Below are the code and all the weights of a small trained network. Each question names an input and a class and asks about switching units off, where a switched-off unit gives its printed mean instead of its output.

import numpy as np


def w(rows, s, z=0):
    codes = np.array(rows[::2]) - 128.0
    scale = np.full(codes.shape[1], s)
    scale[-1] = z or s
    return codes * scale


def norm(h):
    return h / np.sqrt((h * h).mean(-1, keepdims=True) + 1e-5)


def f(y):
    return np.maximum(y, 0)


def log_softmax(a):
    a = a - a.max(-1, keepdims=True)
    return a - np.log(np.exp(a).sum(-1, keepdims=True))


def net(x, mask):
    res = np.array(x, float).reshape(1, 6) / 4 @ E
    u = 0
    for l in range(2):
        y = f(norm(res) @ A[l][:, :-1].T + A[l][:, -1])
        res = res + np.where(mask[u : u + 11], y, B[l][:, -1]) @ B[l][:, :-1]
        u += 11
    return log_softmax(norm(res)[-1] @ U[:, :-1].T + U[:, -1])


A, B = {}, {}
E = w([
[189,154,145,147,141,132,144,101,201,93,106,174],'x0',
[111,46,87,146,110,84,75,112,106,132,144,147],'x1',
[134,195,76,135,162,124,84,215,145,137,94,152],'x2',
[105,168,190,145,128,167,111,119,128,62,120,141],'x3',
[110,133,182,135,250,132,154,127,124,141,155,75],'x4',
[131,159,107,222,115,238,138,49,98,138,134,115],'x5',
],0.016)
A[0] = w([
[151,176,145,163,152,175,129,122,150,108,121,124,72],'L0N1',
[128,104,131,55,88,37,125,152,143,129,124,137,132],'L0N2',
[116,130,118,124,50,176,146,58,113,154,143,120,57],'L0N3',
[151,65,106,158,99,80,86,87,181,74,123,204,90],'L0N4',
[173,123,116,169,51,160,168,93,125,172,127,120,59],'L0N5',
[107,157,129,153,154,185,127,130,100,107,124,140,66],'L0N6',
[136,139,128,190,108,190,134,100,99,109,107,142,110],'L0N7',
[75,101,178,107,194,127,163,139,57,180,168,3,89],'L0N8',
[107,101,123,131,105,132,123,90,111,95,134,152,2],'L0N9',
[189,141,223,118,162,128,196,92,173,75,134,151,109],'L0N10',
[194,165,74,104,203,98,167,162,179,174,121,123,29],'L0N11',
],0.015,0.0079)
B[0] = w([
[127,145,204,163,142,105,105,116,123,190,160,124,170],'L0N1',
[145,101,236,161,105,55,86,135,36,134,118,111,237],'L0N2',
[203,110,47,55,141,182,199,132,85,118,157,150,197],'L0N3',
[151,147,114,56,32,149,103,121,53,34,202,161,214],'L0N4',
[157,56,46,63,74,165,135,132,156,60,198,98,191],'L0N5',
[103,180,203,101,149,62,71,163,99,113,130,131,162],'L0N6',
[129,125,122,118,138,183,207,103,105,220,111,84,200],'L0N7',
[5,154,108,123,129,195,107,57,199,105,172,90,253],'L0N8',
[129,127,111,100,112,101,157,169,102,106,99,126,144],'L0N9',
[51,122,220,159,127,167,90,74,189,193,170,8,201],'L0N10',
[223,142,60,210,189,88,159,191,127,138,57,184,184],'L0N11',
],0.011,0.014)
A[1] = w([
[145,174,119,156,120,187,103,104,129,99,115,187,58],'L1N1',
[101,4,94,169,150,72,119,57,147,141,118,138,71],'L1N2',
[119,109,144,133,125,134,129,103,128,139,124,173,26],'L1N3',
[161,118,124,157,147,118,116,160,179,141,114,131,45],'L1N4',
[142,151,163,143,155,156,142,140,97,150,71,164,3],'L1N5',
[102,67,144,122,158,98,150,100,106,170,136,86,84],'L1N6',
[120,152,164,131,160,131,112,162,116,149,71,125,54],'L1N7',
[156,114,198,111,120,143,159,95,208,101,99,124,145],'L1N8',
[155,155,144,137,153,142,164,118,164,140,127,116,93],'L1N9',
[167,79,146,103,92,76,136,172,120,117,101,159,87],'L1N10',
[125,96,94,147,132,128,135,93,172,142,118,164,100],'L1N11',
],0.016,0.0049)
B[1] = w([
[50,159,170,138,77,173,172,71,137,254,152,73,159],'L1N1',
[160,41,148,166,113,180,61,32,55,156,238,41,189],'L1N2',
[189,118,119,108,169,128,119,127,127,136,145,104,128],'L1N3',
[169,165,159,184,95,141,180,155,103,142,68,123,160],'L1N4',
[136,146,180,137,117,46,140,201,141,170,70,71,157],'L1N5',
[170,234,222,135,84,154,114,148,111,171,150,140,232],'L1N6',
[143,172,170,110,90,91,203,221,21,202,128,175,188],'L1N7',
[73,128,225,155,135,120,54,100,60,234,191,56,191],'L1N8',
[117,60,102,186,151,79,83,143,139,180,153,147,182],'L1N9',
[142,147,177,140,93,126,65,87,113,17,155,235,255],'L1N10',
[231,81,126,150,131,107,105,139,139,101,206,121,145],'L1N11',
],0.0089,0.0078)
U = w([
[66,146,215,131,115,159,96,91,111,178,199,50,248],'0',
[117,80,113,95,164,102,158,112,196,101,70,165,20],'1',
[63,121,68,144,202,102,171,185,246,119,60,143,10],'2',
[173,174,167,185,158,77,169,201,128,202,58,126,128],'3',
[184,94,2,70,79,208,218,96,106,114,149,125,144],'4',
[178,82,66,193,168,134,113,119,164,188,129,87,82],'5',
[4,154,89,101,158,137,81,121,242,39,104,114,2],'6',
[203,109,150,118,75,66,87,154,75,50,139,194,197],'7',
],0.016,0.0049)

Each question gives the input, the list of numbers given to net, and the class t.
The units are the neurons (one row each of A and B). Each row of codes is followed by its name. A weight is (code - 128) times the scale printed after its matrix; where a second scale follows, it is the last column's (A, B and U).
mask holds one flag per neuron, layer by layer. A switched-off neuron (its flag False) gives its mean, the last column of its row in B, instead of its output. The means were averaged over made-up inputs and are rounded, as every weight is.
A unit's drop is (log p(t) with every unit on - log p(t) with that unit switched off) / (log p(t) with every unit on - log p(t) with every unit switched off).
The circuit of an input: a set's keep is (log p(t) with only the set's units on - log p(t) with every unit switched off) / (log p(t) with every unit on - log p(t) with every unit switched off). Starting from the 12 units with the biggest drops (on a tie, the unit counted first), units are removed one at a time, each time the one whose removal leaves the highest keep (on an exact tie, the one counted first), for as long as the keep stays at least 0.8.
units of the circuit, in order: the units of the circuit, biggest drop first
k most important neurons: the k neurons with the biggest drops, biggest first
k most important neurons of layer l: the k neurons of layer l with the biggest drops, biggest first
drop when u is switched off: that unit's drop, to one decimal
input [7,-4,6,5,7,-1], class 3: 2 most important neurons of layer 0 : (L0N11 L0N8)
input [1,6,3,7,-4,1], class 7: 2 most important neurons of layer 0 : (L0N4 L0N8)
input [7,-1,5,8,-8,-4], class 0: units of the circuit, in order : (L1N1)
input [-7,0,0,4,-4,-1], class 7: units of the circuit, in order : (L0N10 L0N8)
input [5,-1,1,-7,1,2], class 5: 2 most important neurons of layer 0 : (L0N5 L0N2)
input [4,3,0,-8,4,5], class 5: 3 most important neurons of layer 0 : (L0N4 L0N11 L0N3)
input [8,7,2,-6,8,6], class 5: 2 most important neurons of layer 0 : (L0N11 L0N2)
input [-7,-1,7,-2,2,1], class 6: 2 most important neurons : (L0N8 L0N2)
input [6,0,-1,7,-6,-4], class 0: 2 most important neurons : (L0N10 L1N8)
input [-3,-8,5,-8,4,0], class 3: 2 most important neurons : (L0N11 L0N5)
input [-3,-7,-4,7,-8,1], class 4: 4 most important neurons of layer 0 : (L0N3 L0N5 L0N2 L0N8)
input [5,6,6,-3,1,4], class 4: drop when L1N4 is switched off : 0.0
input [1,-6,0,-3,1,-3], class 3: drop when L0N11 is switched off : 0.7
input [-2,7,6,-2,1,1], class 7: units of the circuit, in order : (L0N8)
input [0,4,-1,3,2,-5], class 7: drop when L0N10 is switched off : 0.2
input [-1,8,7,4,-3,7], class 4: 4 most important neurons of layer 0 : (L0N10 L0N2 L0N8 L0N7)
